Each row has a class, written after it.
-29; 3; -52; 8; -1; 20; -36; 18; 10; 10; -36; -7; 43; 5; 6; -5; -19; -4; 20; 16; 4; -2; 63; -37; -3; -32; -18; -19; -5; 70; -6; 44  q_588
31; -1; 11; -9; 52; -5; 40; 6; -35; -41; 28; 5; -10; -12; -4; 2; 8; 39; -65; 13; -22; 16; -76; 41; -26; 20; 23; 6; -4; 5; 8; -31  q_153
-38; -9; -38; 0; -2; -36; 13; 9; -9; 2; 50; -16; -16; -29; -28; 16; 27; 25; 19; 34; -26; -28; 9; 34; -6; -21; 38; 20; -24; -48; 28; -25  q_153
0; 63; 53; -7; -5; 22; 2; 3; 59; -11; -38; -27; -62; -10; -21; -17; -10; -25; -26; 13; -29; 0; 14; -10; 37; 19; -40; -37; -11; 1; 30; 66  q_522
4; 9; 18; 2; -14; 28; -20; 14; 43; 51; -36; -23; 11; 69; 14; -7; -37; -50; -74; -28; -46; 8; -15; -3; 31; -3; 4; -10; 20; -49; -19; 0  q_432
-5; -9; -28; -19; 25; 8; -24; -8; 13; 24; 105; -8; 1; 9; -20; -36; 40; 32; 10; 18; -4; -24; 35; -37; 27; 54; 17; 17; -17; 68; 33; 33  q_432
-4; -44; 0; -4; 32; -16; 6; -17; -7; 11; -2; 26; -15; 34; -1; -26; 10; 17; -24; 37; -20; 48; 37; 29; -32; -6; 1; -1; -20; 15; -29; 13  q_153
14; 43; -7; -53; 2; 24; -4; 67; -30; 7; 94; -15; -27; -65; -43; 49; 32; 17; -13; 3; 14; -19; -11; 4; 46; 82; 49; 29; -4; 40; 19; -1  q_795
1; -22; -8; -33; -30; -13; -31; 2; 5; -16; -32; -21; 29; -15; -5; 25; -7; 8; -23; -5; -17; -22; 45; -2; 50; -7; -11; -11; 24; -2; 15; 52  q_248
19; -50; 4; -16; -24; -24; 5; 41; -11; 10; 63; 11; -17; -10; 12; -30; 35; 27; -7; 12; -26; -31; 15; -1; -12; 27; 47; 40; -11; -47; -9; -40  q_588
5; 11; -46; -33; -41; 15; 8; 55; -31; 25; 14; -2; 43; -32; 23; 1; -37; -7; -21; -23; -8; -25; 55; -3; 28; 30; 17; 17; 3; 53; -23; 29  q_915
33; -5; -15; -11; -24; 28; -28; -8; -37; -71; 23; -6; 30; -33; -27; 29; 8; 29; -8; 21; 13; -16; -43; 20; 27; 27; 12; -2; 22; 23; -3; 47  q_588
-19; -3; -48; -29; -33; -2; -14; 18; -17; 0; 12; 3; 39; -40; -22; 36; 4; 29; 11; 14; -3; -11; 49; 18; 23; 32; 42; 26; 4; 39; -9; 38  q_915
-22; -25; 8; -17; 52; 25; -17; 38; 37; 41; 30; 22; -13; 23; -32; 10; 9; 32; -34; 0; 3; 1; 4; -64; 40; 14; -50; -13; 7; 23; 41; 11  q_795
32; -46; 1; 22; -17; -22; -64; 60; 1; -49; 30; 53; -34; -38; -31; 16; 15; 50; 7; 29; 5; 31; 0; -4; -30; 13; 39; -2; 4; -10; -1; -18  q_25
3; 39; -58; -37; -36; 21; 19; -27; -30; -7; 72; -28; 73; 14; 8; -11; 17; -46; 13; -51; 10; -65; 27; 16; 61; 10; -16; 1; 28; 114; 20; 15  q_25
-46; -50; -51; 14; 53; -15; -49; 1; 49; -23; -10; 2; 3; -26; -59; 9; 22; 54; 22; 33; -29; 37; 27; 1; -33; -105; 9; -39; -5; -9; 50; -23  q_432
5; -3; -45; -37; 45; 13; -17; -13; 28; -22; 61; -40; -65; -46; -26; -3; 40; 30; 16; 23; 5; 36; -6; 5; 13; 25; 3; -15; -2; 48; 25; 35  q_795
-37; 30; -36; -20; -27; -37; 17; 13; 14; 66; 34; 9; -10; -20; -4; 17; -19; -7; -27; -24; -16; -29; 65; 20; -7; -21; -28; 5; 12; 43; 1; 8  q_795
0; 9; -52; 39; 50; 15; -8; -35; 34; -6; 37; -50; 6; 8; 0; 12; -12; 12; -39; 5; -2; -3; -113; -12; 28; 6; -2; 12; -2; 0; 47; -22  q_25
4; -27; 9; 14; 3; -4; 4; -12; -13; 2; -11; -8; 27; 30; 14; 4; 9; -23; 26; -25; 32; 20; -23; 34; 22; -14; 11; 6; -8; -77; 1; -60  q_25
11; -42; -28; -12; 5; 10; -35; -21; 11; -7; 29; 3; 8; 11; -17; -10; 42; 41; 0; -3; -5; -9; -12; -52; 13; 30; 26; 43; 11; 32; 15; 22  q_432
-8; -16; -42; 20; 36; -16; -18; 7; -19; 3; 23; -7; 39; 13; -2; 3; -30; 10; -33; -12; -21; -11; -28; -24; 14; -25; 20; 2; 16; -20; 34; -27  q_915
-20; 8; -94; -21; -47; 14; -8; 94; 8; -19; 18; -16; 12; -77; 18; 48; 2; 8; 19; 29; 11; -16; 60; 25; 51; 10; 28; -9; -30; 46; 3; 29  q_588
23; -49; -1; 14; -34; 32; 2; -31; -12; -30; -12; -24; -1; -62; 35; -44; 10; 28; 28; 5; 31; 28; -15; -29; 11; 46; -19; 21; -6; 1; 9; 24  q_153
-14; -40; -12; -23; -40; 8; -3; -9; 18; 15; 12; 19; -10; -36; 26; -29; -26; -37; -43; -37; -5; -39; 35; 11; 54; -24; -18; 8; -12; -10; -18; -3  q_522
-4; 5; -13; -6; 2; 68; -9; 0; 40; 42; -12; -25; -21; 21; -4; 5; 7; 19; -48; -19; 5; 62; 39; 1; 48; 16; -27; -25; -30; 51; 7; 50  q_432
32; -21; -18; -11; 23; -22; -12; 9; 11; -47; 78; -23; -60; -67; 21; -41; 25; 28; 13; 52; 4; 17; -33; -35; 7; 68; 11; 8; -8; 54; 13; 9  q_915
-19; -21; -36; -3; 15; -16; 16; -29; 39; 12; 16; -25; -21; -16; -3; -25; 38; 26; -1; 68; -27; 34; 70; 40; -4; -31; -19; -32; -31; 42; 34; 48  q_432
-20; 23; -22; 32; 34; 12; 37; 49; -20; 33; 45; -28; -5; 3; 38; -35; 23; 70; 2; 1; -6; -17; -21; -14; -35; 22; -15; -12; -38; 35; 43; -17  q_795
-21; 32; -43; 4; 11; 12; -12; 5; 7; 31; 37; -14; -8; 5; -50; 25; -12; 25; -45; -25; -57; 26; -53; 46; -22; -6; 55; 29; 7; 1; -22; -36  q_795
-12; 23; -14; -25; 11; 34; -3; 19; 28; -6; 14; -26; 13; -14; -43; 29; 13; 17; 16; 11; -19; 6; -24; 34; 12; 26; 31; 1; 13; 1; 0; 1  q_522
-2; -14; -21; 14; 35; 5; -1; 13; -20; 12; 29; -7; 9; -6; 27; -34; 7; 32; -64; -5; -33; -30; -5; -39; -1; -8; 10; 4; -20; 48; 35; -18  q_248
-33; 25; -9; -15; -31; 30; 1; 67; 18; 21; -42; 22; 61; 4; 3; 44; -19; -6; -33; -14; -13; -30; 68; 8; 75; 26; -5; -37; 11; 7; 32; 48  q_248
-24; 22; -3; -20; -15; 16; 21; 112; 13; 38; 35; 17; 56; 33; 3; 37; 5; 16; -52; -38; -46; -72; 24; 11; 45; 21; 25; -13; 11; -10; 33; -44  q_248
17; -5; -15; -6; 17; 3; -18; 16; -15; -46; 8; -11; -3; -92; -2; -3; 0; 63; -21; 16; 0; 3; -15; -17; 45; 80; 55; 33; -40; 8; 38; 38  q_248
36; 52; -3; -33; 23; 20; 40; 19; -1; -59; -16; 7; 9; -19; -21; 1; 26; 24; 49; -8; 31; -1; 6; -15; 24; 70; -17; -8; 4; 56; 51; 75  q_25
-6; -41; -41; 25; -44; 51; -17; -5; -1; 34; 4; -3; 27; 0; 17; 18; 17; 16; -44; 15; 9; 18; 32; 47; 25; 9; 32; 13; -32; 18; -6; 5  q_25
20; 42; 59; -1; 18; 6; 24; 1; 25; 15; 23; -40; -62; -29; 2; -38; 4; 1; 12; 39; 6; 3; -41; -59; 7; 80; -29; 22; -17; 5; 12; 18  q_915
11; 26; -38; -34; -33; 48; 5; 4; -25; -71; -27; 32; 30; -67; -46; 56; -18; -13; -4; 23; 3; -42; -17; 41; 67; 20; 14; -19; 32; -11; 3; 106  q_248
-22; -11; -49; -7; 33; -5; -49; -19; -7; -3; 9; -3; -2; -35; -30; 5; -27; 26; -32; -29; -10; 9; -27; -24; 17; -6; 25; 27; -1; 15; 7; 11  q_795
28; 2; -26; -14; -8; 21; -7; -3; 21; -20; 17; -7; -4; -18; -25; 7; 12; 4; 6; -14; 5; -13; 36; -8; 51; 34; 27; 24; 0; -4; 50; 41  q_522
2; -24; -8; -11; 67; -44; 18; -65; 2; -17; 12; -25; 2; 37; -29; 4; 54; 76; 22; 83; 9; 22; 1; 15; -32; -4; -57; -4; -14; 71; 26; 66  q_25
30; -53; 5; -10; -15; 82; -5; -25; 4; -25; -69; 11; 53; -3; -13; -33; 9; -16; -14; -34; 6; 14; 67; -45; 61; -30; -24; -11; 14; -5; 55; 43  q_588
44; -10; 24; 3; -13; 8; 22; 25; 16; -25; 2; 20; -20; -3; 11; -15; 12; 56; -11; -12; 10; 15; -41; -32; 3; 49; -49; 8; 3; 28; 6; 28  q_432
-12; -4; -46; 17; -10; -4; -42; 19; 18; -21; -22; -4; -21; -22; 16; 30; -4; 41; -21; -4; -4; 5; 7; 23; -17; 2; 37; -17; -3; -6; 6; 26  q_522
34; -9; -13; -35; -10; 50; -10; 4; -54; -36; 33; -17; 46; -15; 6; -20; 24; -11; 14; 32; 5; -35; -20; 3; 5; 39; 37; 8; 21; 37; -30; 30  q_588
0; -1; -4; -50; -6; 3; 18; 55; -34; 28; 86; -10; -26; -43; -7; -4; 25; -11; 7; -5; -5; -6; -1; 24; 13; 23; 24; 12; 2; 1; -22; -46  q_795
43; 11; 21; -2; -35; -47; 35; 15; -44; -39; -25; 27; 5; -46; 12; 1; -20; -12; 0; 24; 14; -24; 15; 2; -13; 18; -13; 38; -2; 6; -3; 24  q_153
26; 38; -1; -28; -19; 17; 52; 65; -24; -21; 27; -14; -14; -9; -6; 30; 29; 13; 17; -8; 7; 30; -24; 44; 14; 5; -32; -34; 6; 29; -12; -3  q_432
30; 11; -22; -35; -66; 52; -13; 13; -54; -13; 27; -1; 17; -50; 0; -2; 5; -50; 0; -37; 7; -37; -9; -3; 46; 44; 47; 32; 38; 7; -18; 20  q_795
1; 27; -35; 23; 3; 15; 14; -18; -7; -26; -21; 26; -18; -42; 34; -41; -32; 13; -27; -52; -4; 16; -29; -12; 5; 36; 7; 1; -7; 29; 6; 35  q_522
2; -6; -7; 6; -59; -10; 7; 8; 26; 3; -23; 64; 27; -10; 34; -4; -63; -56; -20; -10; 4; -31; 45; 40; 7; 3; -14; -33; 50; -41; -22; 30  q_915
-33; 6; -12; 5; -13; 18; 1; 25; 14; -17; -31; -7; -20; -40; -6; 1; 7; -1; -11; 23; -29; 1; 16; 13; -17; -40; -2; -35; -4; 1; 15; 2  q_153
4; -30; 15; 0; -19; 29; -1; 2; -9; 4; -98; 18; 29; 1; 8; -15; -32; -8; -19; 9; -13; 9; 40; -13; 12; -19; -30; -21; 14; -39; -3; 75  q_522
26; 6; 20; -25; 18; -25; 48; 16; -32; -2; 28; 17; -29; -23; -7; -16; 36; -2; -11; 18; -9; 17; 40; -18; 28; 25; -17; 9; -4; 43; 38; 18  q_522
6; -38; 11; -54; 9; -16; -8; 9; 18; -25; 9; -1; -7; -24; -5; -5; 39; -28; 29; 46; -3; -14; -1; -53; 68; 70; 30; 28; 29; -28; 19; 24  q_915
-5; 17; 5; 0; -4; 16; 9; -13; 23; 8; 16; 8; -44; -3; 14; -29; -3; -10; -32; -32; -21; -56; -55; -44; -2; 6; -21; 5; 20; -9; -6; 1  q_248
0; 36; 14; 24; -27; -16; 8; 44; -27; 80; 23; -14; -26; 14; 53; -24; 2; -23; -1; 0; 9; -3; 31; -47; -1; 56; 9; 4; -9; -27; 5; 13  q_432
-28; 38; -38; -1; 11; -10; 7; 7; 4; 36; 26; -20; -43; 7; -18; 35; 5; -23; -53; -12; -29; 3; -18; 13; 24; -45; 12; -6; -10; -13; 13; -15  q_432
-10; 27; 7; 17; 74; -35; -18; -3; 32; -4; -56; -5; 6; 49; -41; 2; -23; 11; 15; 31; -34; 18; -14; -31; -15; -9; 10; 13; -12; -30; 14; 23  q_248
31; -19; 9; 26; -9; 10; 2; 43; 14; -2; -43; -31; 14; 12; 35; -13; -38; -6; -24; 52; -40; 10; -61; 16; -9; 8; 6; 7; -6; -57; -44; -3  q_248
-50; 0; 25; -3; 82; -29; 27; 33; 12; 73; -23; 15; -19; 49; -33; 14; 20; 29; -17; 40; -31; 4; 18; -19; -42; -41; -20; -16; -5; -53; 37; -12  q_795
